Rows, each with the group of its hidden value
4	9	245	31	55	99	176	-258	48	33	18	3	-65	153	164	-120	124	177	-78	87	-113	-152	99	-56	66	159	197	-239	62	17	-70	25	137	-118	55	170	-212	122	-188
<18>
52	36	-62	241	323	43	-56	173	-15	26	210	269	-130	-33	-42	40	103	211	-123	-152	74	19	-59	279	-174	-179	-140	100	-65	82	142	150	10	102	-130	-152	310	106	-29
<12>
57	162	37	128	235	109	91	279	33	43	105	275	-50	-33	-147	174	15	14	-36	28	181	49	-280	382	-102	-142	3	198	-142	193	120	-19	-213	315	-96	6	122	52	-18
<11>
163	-88	169	-26	-135	-232	-16	-245	375	-106	181	119	15	65	-9	-75	94	97	99	-62	-265	-157	219	-106	-113	-31	-196	-88	-33	-120	144	175	268	39	-12	-24	149	56	-49
<6>
-12	103	-87	253	72	78	96	295	57	-15	21	354	28	-267	-25	136	-184	35	-258	-67	169	27	-301	181	36	-134	-153	52	48	140	271	50	16	273	120	-48	111	-167	23
<26>
189	92	175	-125	190	103	196	-34	-67	59	68	66	257	118	227	87	104	-247	47	182	127	-137	-91	233	-75	84	95	-16	-19	171	-36	-132	-351	204	-160	57	-307	20	6
<7>
123	-24	-47	-171	-45	42	64	159	21	17	115	117	220	35	-43	64	-75	-153	90	-43	38	38	-74	108	-224	-202	-28	195	-94	99	71	-55	-117	142	-129	-179	122	-90	100
<11>
-27	-177	28	205	129	10	-27	-170	-206	18	-10	115	-146	-14	189	-396	131	396	2	-170	6	-165	264	-122	-34	-68	3	-152	89	149	-77	131	111	-291	-5	-129	123	56	-81
<6>
6	61	71	121	121	12	118	144	39	-79	123	290	-2	-62	-98	60	6	41	-46	-118	76	49	-107	248	-8	-183	11	97	-88	175	158	47	-31	82	-76	-89	146	-1	12
<20>
209	46	187	-297	-139	120	158	-223	290	46	236	-116	82	282	148	263	34	35	-49	240	-301	-52	50	5	-86	185	-83	-41	-51	-228	13	-3	-22	266	129	139	-108	94	-64
<11>
-65	-124	45	117	-180	-34	29	-97	88	106	-217	36	-27	-108	18	-380	-39	142	66	3	6	-242	4	-306	-50	24	125	-174	108	44	-25	1	374	-163	61	107	-79	-64	-134
<6>
85	-10	120	75	148	78	79	-105	-110	131	-127	64	40	37	207	-232	79	51	29	100	117	-236	25	-35	-62	91	121	-149	90	187	-98	-36	-90	-5	-33	93	-230	13	-130
<7>
-162	-1	114	250	89	192	198	-26	-166	106	-282	94	-214	-173	127	-291	-25	408	-87	58	143	-175	-160	-24	242	61	209	-101	26	272	-75	-88	22	-130	226	165	-165	-49	-105
<12>
-104	-138	-79	77	-77	104	124	127	-321	34	-51	129	207	-132	146	-222	-66	-105	-8	-133	246	-32	-7	-44	-43	-108	171	-66	154	189	-5	-51	37	-211	-130	-162	-61	-120	44
<6>
16	-152	192	93	-22	-39	51	-274	-10	-24	82	28	-152	59	157	-242	195	347	91	-46	-99	-174	265	-64	47	68	-10	-130	4	0	-40	120	121	-187	3	-4	32	133	-74
<6>
-28	-127	4	265	229	8	-15	-37	-306	12	20	212	16	-25	183	-365	155	98	-20	-201	198	-143	197	-19	-112	-95	111	-194	171	222	-51	115	66	-273	-223	-163	10	50	-91
<26>
134	116	242	105	346	59	88	-88	126	63	67	101	-239	77	38	26	224	338	43	140	-26	-164	-101	318	26	56	-37	95	-224	131	-2	2	-199	202	8	139	-5	180	-75
<12>
64	-140	32	21	-146	26	-64	114	46	205	-7	-26	-111	76	-138	-143	42	116	193	-47	83	-43	90	-18	-235	9	76	161	-58	-84	38	123	195	-57	-166	-52	97	77	-131
<18>
27	-120	207	13	-106	45	84	-95	-19	31	86	-3	-222	90	-2	-95	151	353	201	11	-12	-50	158	96	44	50	21	119	-143	11	-30	74	-60	-42	-8	-1	82	144	-40
<11>
189	52	274	-61	74	-211	49	-42	392	-147	374	192	11	166	-226	183	248	-88	212	-55	-136	-10	48	340	-164	-117	-69	167	-273	-56	191	122	51	175	-317	-48	191	212	7
<20>
86	-139	295	-313	-152	-19	163	-438	215	-45	132	-215	-13	239	140	-144	226	259	249	125	-356	-208	188	-106	19	88	74	-25	-211	-102	-154	-93	112	-149	13	69	-80	131	40
<20>
136	-36	266	-116	15	45	97	-265	251	73	135	-169	-224	130	114	29	266	420	192	256	-212	-232	-25	141	45	192	-121	114	-285	-137	-71	-58	-55	167	72	179	-33	198	24
<7>
269	134	-92	-100	227	133	-28	148	153	229	-46	97	162	99	42	91	-143	-107	-141	103	-11	-81	-177	40	-346	-65	-74	84	3	80	73	-15	-85	328	25	-9	-25	-111	-110
<25>
0	135	111	183	140	13	187	208	40	-123	293	338	95	-91	-48	287	86	-185	-110	-43	181	78	-212	449	30	-73	-18	44	-40	80	244	44	-91	232	-201	-20	44	86	44
<7>
243	0	-9	-14	275	-61	-100	114	86	20	325	183	65	142	-51	108	165	-44	69	-131	-3	13	74	303	-362	-194	-174	202	-145	12	135	145	-88	158	-324	-243	287	126	21
<12>
-11	-57	-40	-62	105	101	161	39	-254	25	-170	125	287	-81	181	-286	-98	-113	7	-86	145	-114	-73	-64	-56	-194	215	-38	56	367	-79	-176	-96	-185	-63	-152	-139	-212	72
<25>
99	-151	90	-176	-347	-23	28	-93	270	102	-42	-108	-43	50	-56	-108	-70	201	176	38	-187	-106	83	-194	-89	32	-52	124	-110	-144	52	41	243	1	114	5	61	-57	-32
<18>
153	48	60	57	216	0	28	-156	136	-3	81	156	59	44	190	-56	58	101	-147	33	-117	-190	16	-20	-106	-13	-126	-170	59	66	41	51	37	128	55	18	-22	-4	-72
<26>
77	-131	14	-152	197	53	74	-277	-188	-8	15	-12	218	121	342	-344	110	81	24	-68	-120	-213	186	-162	-142	-124	98	-171	43	206	-196	-103	-22	-279	-79	-166	-70	-42	50
<12>
3	-186	297	92	-185	-141	54	-386	139	-58	59	14	-156	124	81	-319	189	287	114	-92	-196	-192	411	-225	55	130	88	-258	76	-98	-4	219	381	-320	-6	57	-32	157	-198
<25>
107	193	161	17	53	244	212	82	105	215	-76	38	19	74	95	214	-85	-66	-190	277	94	-63	-242	148	19	254	130	-50	63	5	73	-37	-100	319	132	286	-342	10	-210
<25>
-39	40	-144	121	32	78	40	280	78	76	-7	203	66	-173	-106	15	-142	-16	-135	-71	104	5	-294	72	-143	-180	-9	88	-6	74	164	-21	190	112	-16	-59	145	-113	10
<12>
-40	-98	51	49	-9	-5	81	-27	-72	10	30	86	110	-8	58	-215	82	-46	63	-87	71	-109	42	-34	-98	-66	165	-95	51	84	-11	-7	177	-194	-187	-60	-37	24	-29
<12>
16	-62	44	212	118	53	-10	-206	-41	83	-28	99	-104	32	223	-274	74	283	-159	-19	-54	-210	170	-199	-66	81	-2	-314	207	32	-47	137	212	-116	93	63	-36	64	-210
<7>
75	-76	83	76	-37	-144	25	36	104	-93	182	211	96	-51	-40	-38	95	-76	110	-130	54	-62	56	118	-106	-115	-80	38	-36	27	162	105	101	27	-217	-136	118	20	42
<26>
103	228	178	57	55	-12	235	364	175	-60	139	373	213	-64	-231	373	-73	-452	-13	8	260	130	-323	495	-19	-95	97	203	-104	171	326	1	-189	378	-225	24	-82	-35	-6
<18>
-35	97	62	169	165	78	137	129	-80	56	-195	270	54	-96	-40	-191	-68	-48	-32	1	221	-104	-196	48	-32	-122	233	-66	51	362	-3	-84	-55	34	-29	74	-117	-83	-114
<11>
-85	-219	13	-32	-32	58	129	-207	-286	-139	171	75	151	73	273	-264	64	125	-80	-272	-93	-3	339	-151	3	-144	124	-208	143	95	-62	70	158	-461	-78	-284	69	-15	44
<18>
85	-95	-36	-9	227	225	33	-147	-339	225	-189	-56	64	73	401	-360	36	205	-37	84	89	-256	95	-169	-130	57	101	-159	141	232	-246	-93	-175	-126	54	-24	-207	-55	-85
<7>
139	48	145	-31	-43	-38	88	35	244	37	108	98	63	19	-47	126	50	-86	87	106	3	-89	-114	163	-94	39	-57	82	-96	-38	135	9	2	252	-84	81	-32	45	-22
<6>
26	2	-206	-33	-107	157	40	360	85	177	-162	95	47	-219	-112	34	-312	102	-62	-6	91	22	-363	20	-117	-192	-97	310	-111	100	157	-96	39	218	176	-99	164	-275	90
<25>
132	83	80	-226	-1	105	190	135	58	45	155	59	329	135	1	214	-12	-394	34	89	72	36	-163	214	-186	-37	154	101	-61	40	64	-117	-122	183	-228	-21	-155	-12	29
<20>
201	-12	262	-281	26	123	145	-134	118	124	158	-190	-33	272	86	127	211	125	222	217	-111	-93	16	237	-70	154	55	216	-276	-80	-77	-81	-208	132	-101	72	-128	172	10
<18>
-63	-99	27	90	-217	132	92	100	-47	178	-270	26	-125	-127	-20	-226	-170	258	33	3	118	-79	-59	-142	60	30	122	68	26	104	27	6	128	-73	184	44	-52	-137	-106
<18>

Next part:
95	110	-162	-33	6	-53	-31	-31	-162	-32	-14	28	8	-151	7	65	-18	204	165	67	-49	-210	97	57	145	105	112	-106	-155	53	-264	-43	26	-34	-90	-98	92	179	151
rona
-55	-101	45	57	-163	84	-82	137	75	-104	159	-94	216	28	35	-80	-80	-142	-82	2	120	224	-20	7	81	90	133	-150	-88	146	70	-72	-143	55	-68	-162	13	-208	-45
zole
45	35	-7	35	-143	296	22	360	171	-41	-63	91	-120	-32	-37	156	-69	90	-182	-60	67	81	47	-28	142	195	-168	-63	58	14	-18	51	31	37	-205	-141	92	324	-109
pas
85	69	-174	51	51	-103	-57	51	-51	3	-85	54	18	-118	-28	-32	45	132	55	67	127	-73	-50	19	78	163	242	-230	-142	115	-158	-142	-122	29	-54	23	47	-58	106
Madi
227	199	-260	161	300	-164	211	-20	-138	43	37	239	154	-83	17	85	-28	351	244	127	-473	-185	179	-36	2	-23	-100	-108	-195	163	-449	47	-99	17	-24	116	169	306	91
toluv
-10	4	-12	-165	-121	75	-118	55	-130	108	124	-81	-7	-2	-11	-21	55	-126	-43	35	65	-74	79	-32	11	17	47	37	-100	-52	-73	-26	110	-11	-4	-61	-3	-55	-3
rona
147	73	-199	105	180	-153	64	43	-114	-43	20	114	187	-110	36	-18	-1	231	160	122	-210	-147	80	19	4	101	61	-196	-187	160	-360	-40	-144	43	-62	54	138	143	108
nire
-131	46	-73	-6	-96	162	-96	164	79	-116	72	24	-47	-6	-74	58	41	4	-124	-2	185	272	6	13	84	126	-1	-94	-10	128	148	-3	-24	-32	-60	-64	100	5	-65
bur
-36	-94	51	100	-137	82	-40	71	44	-116	157	-72	192	13	32	-59	-124	-71	-53	-27	51	188	53	42	137	74	73	-124	-108	155	-1	-57	-113	21	-92	-160	71	-75	13
pas
-23	-140	159	63	-180	254	55	251	66	11	130	-59	90	97	43	16	-102	-73	-203	-150	-6	56	72	-30	96	84	-64	-22	-21	7	-76	4	15	62	-158	-129	83	173	-4
rona
82	146	-134	-156	55	103	59	290	-106	281	86	78	-61	96	-80	94	185	19	-115	81	-180	-188	62	-237	-153	-10	-35	19	-50	-98	-151	90	63	58	50	141	4	52	-124
bur
-104	27	-31	-31	9	94	-71	52	96	114	148	81	-52	91	-69	-33	66	-200	-160	15	115	352	25	-58	-86	-66	-165	89	-21	64	165	-49	51	-22	73	118	11	-161	-164
matuz
114	15	9	215	21	78	233	214	188	165	47	142	226	133	149	32	-96	-155	-18	-104	-132	175	-88	-159	-150	-67	-158	-20	13	77	-142	-32	-67	144	-42	3	-111	53	-127
mevi
153	161	-170	193	36	-4	36	145	86	156	-221	169	-65	-101	-48	-5	80	-22	-3	-7	202	134	-142	-59	28	103	76	-187	-48	174	-79	-115	-110	62	10	102	-45	-67	-38
Tera
-82	-44	75	-94	-170	94	-12	-30	-81	61	279	-126	176	113	87	11	-74	-190	18	-54	-56	51	71	-47	22	-110	36	93	-92	-19	-14	-18	101	-6	-3	-174	-48	-96	9
rona
11	18	-111	-121	23	-48	-72	77	-117	34	160	-19	162	-29	13	-31	66	-1	46	140	-91	-69	36	-29	-44	25	89	-53	-151	57	-112	-56	-24	38	22	4	37	-132	-11
matuz
-33	-76	59	-39	-27	179	-21	184	-106	-97	264	-18	75	70	-26	-6	-3	63	-142	19	-219	-21	293	-4	20	80	-174	-12	-88	7	-189	178	12	-7	-129	-51	254	306	-2
zole
37	-30	-44	-111	87	-6	-65	86	-131	104	170	33	81	-2	-17	-81	96	-26	-51	118	-150	-79	138	-20	-91	6	-92	34	-142	5	-190	-9	37	33	16	118	116	7	-25
toluv
-116	-74	66	-90	-169	179	-128	202	111	133	154	-76	-2	115	-101	-61	54	-241	-285	-5	222	265	-76	-92	42	15	105	-6	-42	33	282	-119	-29	48	48	12	-37	-397	-161
Tera
87	70	-148	-7	127	-108	48	10	-143	23	62	84	163	-62	106	15	39	104	184	66	-175	-168	47	0	-90	26	2	-59	-130	48	-344	-25	15	38	-43	16	53	170	103
nire
68	21	10	135	-55	149	125	180	82	66	-16	78	2	43	28	86	-78	52	-77	-129	-15	23	18	-60	83	72	-39	-69	-15	32	-139	-15	-6	48	-133	-61	41	224	23
pas
-93	13	12	-179	-127	105	-152	-48	-82	91	140	-46	-87	11	2	-8	48	-211	-41	-10	158	88	88	12	-15	-39	-92	149	-46	-65	19	-27	216	-66	9	-60	-15	-13	-25
rona
-9	15	-64	160	37	-132	121	-94	33	129	20	38	205	59	130	-20	-42	-63	123	-126	97	95	-209	-41	-20	-60	260	-103	-103	124	-82	-259	-69	65	26	23	-125	-213	144
bur
-61	-179	215	71	-179	293	49	286	83	57	105	-51	26	151	46	-13	-40	-132	-290	-228	91	80	35	-48	33	99	-66	-12	27	-44	-69	5	48	75	-167	-68	79	202	14
pas
34	-34	20	128	110	-41	215	-26	68	211	39	115	85	140	117	48	-94	63	8	-188	-85	-59	-89	-76	-26	-72	67	16	-61	-40	-197	-203	35	78	-67	82	-44	84	151
Madi
-27	152	-34	163	-79	24	212	-175	37	248	-38	54	-57	132	72	162	-93	-33	103	-296	145	82	-160	-107	120	-149	222	19	-21	9	-6	-183	107	-32	9	-66	-178	-25	180
rona
-21	31	-67	-174	-37	27	-172	-45	-108	75	44	1	-146	-82	-52	-16	59	-38	-27	56	144	-44	105	54	47	49	-34	70	-98	-49	-69	-80	165	-66	-22	8	57	35	33
rona
-99	-103	-8	-130	-37	178	-189	229	-92	-347	264	-28	87	-81	-46	-16	13	154	-119	157	-146	44	326	140	69	229	-230	-68	-96	87	-129	185	-12	-37	-191	-122	370	354	-33
mevi
-13	28	-61	-140	43	50	-69	114	-20	169	124	69	-11	38	-16	-25	117	-146	-89	79	-6	70	39	-75	-158	-34	-154	101	-49	-29	-36	-29	105	27	52	120	1	-60	-130
matuz
91	137	-233	-46	118	-86	-62	23	-182	-92	-2	96	28	-196	-27	47	77	276	169	164	-123	-179	121	79	80	141	42	-139	-168	118	-282	4	-19	-24	-63	0	182	201	111
toluv
-14	-80	5	31	-59	125	-19	292	57	-26	93	-9	121	32	-12	-35	15	-16	-173	7	28	80	2	-40	10	146	31	-139	-61	90	-44	-33	-109	83	-89	-11	95	-7	-56
nire
113	186	-268	39	106	-125	-69	-19	-24	7	-210	177	-77	-241	0	36	82	141	184	93	173	-10	-88	84	49	142	64	-142	-93	143	-169	-152	1	-4	-33	43	18	64	75
toluv
-38	-48	8	82	15	163	53	223	72	-82	85	88	34	37	3	50	-25	109	-140	-64	-59	102	93	12	31	127	-156	-62	-17	73	-113	31	-17	28	-152	1	190	301	2
nire
110	141	-218	168	189	-151	-74	-103	3	94	-211	218	-168	-183	-106	-96	105	67	44	56	245	153	-30	85	55	100	22	-145	-129	200	-120	-184	-69	-34	35	236	86	-36	73
Tera
-149	-123	141	-143	-94	136	-15	82	-19	243	226	-78	34	207	29	-29	72	-222	-203	-137	75	44	-56	-102	-78	-93	69	139	-36	-118	67	-128	149	51	32	59	-51	-182	6
toluv
-29	-99	39	48	-96	104	47	233	34	-94	234	-63	338	76	100	-12	-76	-56	-41	6	-144	96	19	-45	-10	53	25	-109	-82	122	-74	10	-122	99	-86	-145	52	-25	-50
nire
11	-3	-40	160	53	87	80	158	162	-21	33	148	73	11	18	28	-66	34	-80	-37	-23	238	7	1	13	59	-171	-57	-24	151	-45	-60	-61	46	-84	39	93	127	-64
matuz
71	64	-86	28	99	18	17	31	-101	-7	50	123	32	-79	22	20	35	108	77	40	-154	-42	147	51	7	43	-164	-6	-102	73	-270	46	53	-3	-65	31	160	286	58
Tera
34	78	-181	9	111	-127	-49	-45	-103	4	-18	83	40	-120	8	-21	72	116	121	71	46	-45	-9	58	14	82	110	-116	-144	116	-186	-129	-21	-5	-12	68	74	12	120
matuz
78	35	-116	-79	112	-41	5	122	-129	93	117	61	111	-7	19	-19	87	49	24	116	-186	-155	94	-63	-121	30	-38	-31	-129	6	-265	7	2	51	-8	89	77	80	-5
nire
-12	-131	148	-64	-39	244	92	300	27	131	254	9	117	174	26	31	-19	-49	-234	-59	-264	-28	130	-107	-49	-23	-212	114	-31	-79	-110	61	74	99	-83	17	112	166	-94
Tera
4	64	-46	73	-101	-47	51	-109	16	130	-55	-4	57	4	122	50	-62	-83	142	-158	224	26	-196	-20	77	-24	275	-62	-59	31	-51	-229	49	24	-26	-123	-177	-132	154
pas
-13	-135	80	30	-46	89	-68	140	-51	-24	233	-59	156	71	-18	-148	-4	-124	-165	31	-59	104	176	-13	-15	57	-51	-70	-126	79	-107	44	-90	34	-50	3	148	-21	-38
zole
-68	63	-139	-167	25	23	-147	30	-85	-94	124	43	-17	-95	-37	46	70	99	35	135	-8	26	109	71	30	79	-64	7	-95	49	-39	-9	81	-51	-38	-27	138	79	-5
matuz
4	-25	30	158	96	63	152	21	128	82	31	173	-3	94	80	50	-93	38	-53	-169	-42	127	21	-8	-23	-18	-186	49	-1	10	-152	-85	64	28	-114	65	60	273	60
Madi
-98	-44	-78	-465	-32	73	-292	159	-153	9	209	-64	-63	-76	-71	6	161	30	-109	235	-1	-189	121	35	-38	111	-34	110	-107	-143	-3	-42	189	-9	-26	1	117	-49	-74
matuz
99	150	-120	-109	103	-6	131	31	-149	184	16	135	-18	17	128	166	64	126	173	-42	-211	-322	42	-92	-132	-39	-78	94	-33	-158	-382	31	219	30	-71	-1	-25	378	112
Madi
-33	-150	25	-74	-77	100	-188	250	90	-31	90	-32	73	-56	-56	-125	27	-102	-225	105	159	153	-5	49	46	168	-2	-84	-90	95	79	-137	-78	75	-57	16	97	-198	-119
toluv
